Here is a tiny trained network, its code and every weight. The questions are about switching its units off for an input and a target symbol, where a switched-off unit gives its printed mean instead of its output.

import numpy as np


def w(rows, s, z=0):
    codes = np.array(rows[::2]) - 128.0
    scale = np.full(codes.shape[1], s)
    scale[-1] = z or s
    return codes * scale


def norm(h):
    return h / np.sqrt((h * h).mean(-1, keepdims=True) + 1e-5)


def f(y):
    return y / 2 * (1 + np.tanh(0.7978845608 * (y + 0.044715 * y**3)))


def softmax(a):
    e = np.exp(a - a.max(-1, keepdims=True))
    return e / e.sum(-1, keepdims=True)


def log_softmax(a):
    a = a - a.max(-1, keepdims=True)
    return a - np.log(np.exp(a).sum(-1, keepdims=True))


def net(x, mask):
    ids = ['ΛΦδεηθμψ'.index(c) for c in x.split()]
    T = len(ids)
    res = E[ids] + P[:T]
    u = 0
    for l in range(2):
        r = norm(res)
        for j in range(2):
            rows = slice(3 * j, 3 * j + 3)
            q, k, v = (r @ M[l][rows].T for M in (Q, K, V))
            z = softmax(np.where(np.tri(T) > 0, q @ k.T / 3**0.5, -1e9)) @ v
            o = O[l][rows]
            res = res + np.where(mask[u + j], z, o[:, -1]) @ o[:, :-1]
        u += 2
        y = f(norm(res) @ A[l][:, :-1].T + A[l][:, -1])
        res = res + np.where(mask[u : u + 4], y, B[l][:, -1]) @ B[l][:, :-1]
        u += 4
    return log_softmax(norm(res)[-1] @ U[:, :-1].T + U[:, -1])


Q, K, V, O, A, B = {}, {}, {}, {}, {}, {}
E = w([
[185,141,129,173],'Λ',
[151,102,101,131],'Φ',
[129,66,206,108],'δ',
[143,64,152,142],'ε',
[180,141,118,210],'η',
[143,161,129,166],'θ',
[1,50,193,205],'μ',
[80,138,179,153],'ψ',
],0.02)
P = w([
[162,24,136,216],'0',
[253,138,154,180],'1',
[210,141,126,161],'2',
[183,142,111,141],'3',
[164,150,105,124],'4',
[148,157,98,95],'5',
[132,162,95,80],'6',
[123,153,95,86],'7',
[109,146,87,82],'8',
],0.0055)
Q[0] = w([
[165,117,74,184],'L0H0',
[148,70,52,69],'L0H0',
[149,250,134,154],'L0H0',
[114,180,61,127],'L0H1',
[159,124,82,77],'L0H1',
[83,97,77,77],'L0H1',
],0.012)
K[0] = w([
[154,240,14,153],'L0H0',
[193,49,36,110],'L0H0',
[21,193,89,77],'L0H0',
[98,238,2,137],'L0H1',
[206,19,115,195],'L0H1',
[207,44,144,158],'L0H1',
],0.0078)
V[0] = w([
[180,250,78,180],'L0H0',
[80,234,82,222],'L0H0',
[145,146,215,102],'L0H0',
[143,121,2,76],'L0H1',
[207,200,73,141],'L0H1',
[42,153,232,160],'L0H1',
],0.0059)
O[0] = w([
[169,168,218,80,98],'L0H0',
[190,194,167,158,84],'L0H0',
[8,148,109,106,152],'L0H0',
[78,46,205,105,3],'L0H1',
[117,152,119,40,69],'L0H1',
[227,203,25,2,186],'L0H1',
],0.0056,0.0049)
A[0] = w([
[48,2,117,173,41],'L0N0',
[132,219,201,180,2],'L0N1',
[223,152,90,58,203],'L0N2',
[101,146,106,201,217],'L0N3',
],0.0093,0.0023)
B[0] = w([
[147,210,105,107,254],'L0N0',
[178,100,243,123,160],'L0N1',
[59,70,125,219,174],'L0N2',
[199,254,107,139,164],'L0N3',
],0.0066,0.0081)
Q[1] = w([
[213,211,169,242],'L1H0',
[195,113,58,79],'L1H0',
[99,96,190,178],'L1H0',
[229,102,179,215],'L1H1',
[224,182,59,113],'L1H1',
[120,254,159,169],'L1H1',
],0.012)
K[1] = w([
[70,162,159,77],'L1H0',
[189,136,79,110],'L1H0',
[77,97,183,96],'L1H0',
[191,79,145,178],'L1H1',
[204,179,43,112],'L1H1',
[159,246,179,219],'L1H1',
],0.013)
V[1] = w([
[157,152,54,181],'L1H0',
[145,238,155,152],'L1H0',
[254,144,149,60],'L1H0',
[219,164,105,177],'L1H1',
[248,86,164,93],'L1H1',
[168,39,216,99],'L1H1',
],0.0067)
O[1] = w([
[95,75,151,85,234],'L1H0',
[72,149,116,98,180],'L1H0',
[254,99,95,66,180],'L1H0',
[125,135,122,65,254],'L1H1',
[7,130,128,145,215],'L1H1',
[127,72,38,171,115],'L1H1',
],0.0077,0.0048)
A[1] = w([
[222,105,122,27,112],'L1N0',
[111,255,93,62,4],'L1N1',
[205,129,154,149,44],'L1N2',
[192,119,126,170,135],'L1N3',
],0.0087,0.0034)
B[1] = w([
[73,103,162,113,254],'L1N0',
[135,87,8,128,213],'L1N1',
[157,124,102,92,140],'L1N2',
[80,98,96,129,169],'L1N3',
],0.015,0.0036)
U = w([
[126,4,84,216,57],'Λ',
[85,115,192,2,196],'Φ',
[186,134,145,131,27],'δ',
[169,138,144,126,16],'ε',
[226,140,152,173,188],'η',
[210,206,215,68,251],'θ',
[76,213,155,215,216],'μ',
[161,208,14,61,138],'ψ',
],0.008,0.0022)

Each question gives the input, a string of symbols that net reads in full, and the target symbol t.
The units are the heads (3 rows each of Q, K, V and O) and the neurons (one row each of A and B). Each row of codes is followed by its name. A weight is (code - 128) times the scale printed after its matrix; where a second scale follows, it is the last column's (O, A, B and U).
mask holds one flag per unit, layer by layer, with each layer's heads first. A switched-off unit (its flag False) gives its mean, the last column of its rows in O or B, instead of its output. The means were averaged over made-up inputs and are rounded, as every weight is.
A unit's drop is (log p(t) with every unit on - log p(t) with that unit switched off) / (log p(t) with every unit on - log p(t) with every unit switched off).
The circuit of an input: a set's keep is (log p(t) with only the set's units on - log p(t) with every unit switched off) / (log p(t) with every unit on - log p(t) with every unit switched off). Starting from all 12 units, units are removed one at a time, each time the one whose removal leaves the highest keep (on an exact tie, the one counted first), for as long as the keep stays at least 0.8.
circuit, biggest first: the units of the circuit, biggest drop first
unit that matters most: the unit with the biggest drop
top k neurons: the k neurons with the biggest drops, biggest first
top k neurons in layer l: the k neurons of layer l with the biggest drops, biggest first
which heads matter: for each layer, one digit per head in row order, 1 if its drop is at least 0.15 and else 0, layers parted by /
input μ η Λ Φ δ δ η Φ Λ, target η: which heads matter : 10 / 10
input δ δ ε η δ ψ δ μ, target ψ: unit that matters most : L0N0
input δ Φ δ θ Φ δ θ Λ, target θ: top 2 neurons : (L1N1 L1N2)
input ε Φ Λ θ Φ ε, target Φ: which heads matter : 01 / 00
input ψ θ ψ η ψ ψ ε ψ Φ, target Λ: which heads matter : 10 / 01
input μ δ Φ μ θ, target μ: which heads matter : 10 / 10
input θ Φ Φ Φ θ η, target θ: which heads matter : 11 / 00
input ψ η Φ δ ε Λ Φ μ η, target μ: circuit, biggest first : (L1H0 L0H1)
input δ Φ δ η Φ η, target θ: top 2 neurons : (L1N1 L0N2)
input η ε μ Λ μ θ μ Λ, target μ: circuit, biggest first : (L1H0 L0N2)
input δ θ ε Φ δ η ψ Φ, target Φ: top 2 neurons : (L0N0 L1N0)
input η Φ δ, target Λ: circuit, biggest first : (L1H1 L0N3)
input Λ ε ε, target Φ: top 3 neurons in layer 0 : (L0N2 L0N0 L0N1)
input μ μ θ δ, target Λ: circuit, biggest first : (L1H1)
input η η θ θ μ δ Λ θ ψ, target ψ: top 2 neurons : (L1N1 L0N2)
input μ θ ε Λ Φ μ θ, target μ: which heads matter : 00 / 10
input δ ε Φ, target Λ: which heads matter : 10 / 00
input δ δ θ, target θ: which heads matter : 11 / 00
input θ ψ Φ ε δ Φ μ Λ, target μ: which heads matter : 01 / 10
input δ δ η μ η, target μ: which heads matter : 11 / 10
input δ ψ Φ ψ Φ μ, target ψ: unit that matters most : L0H1
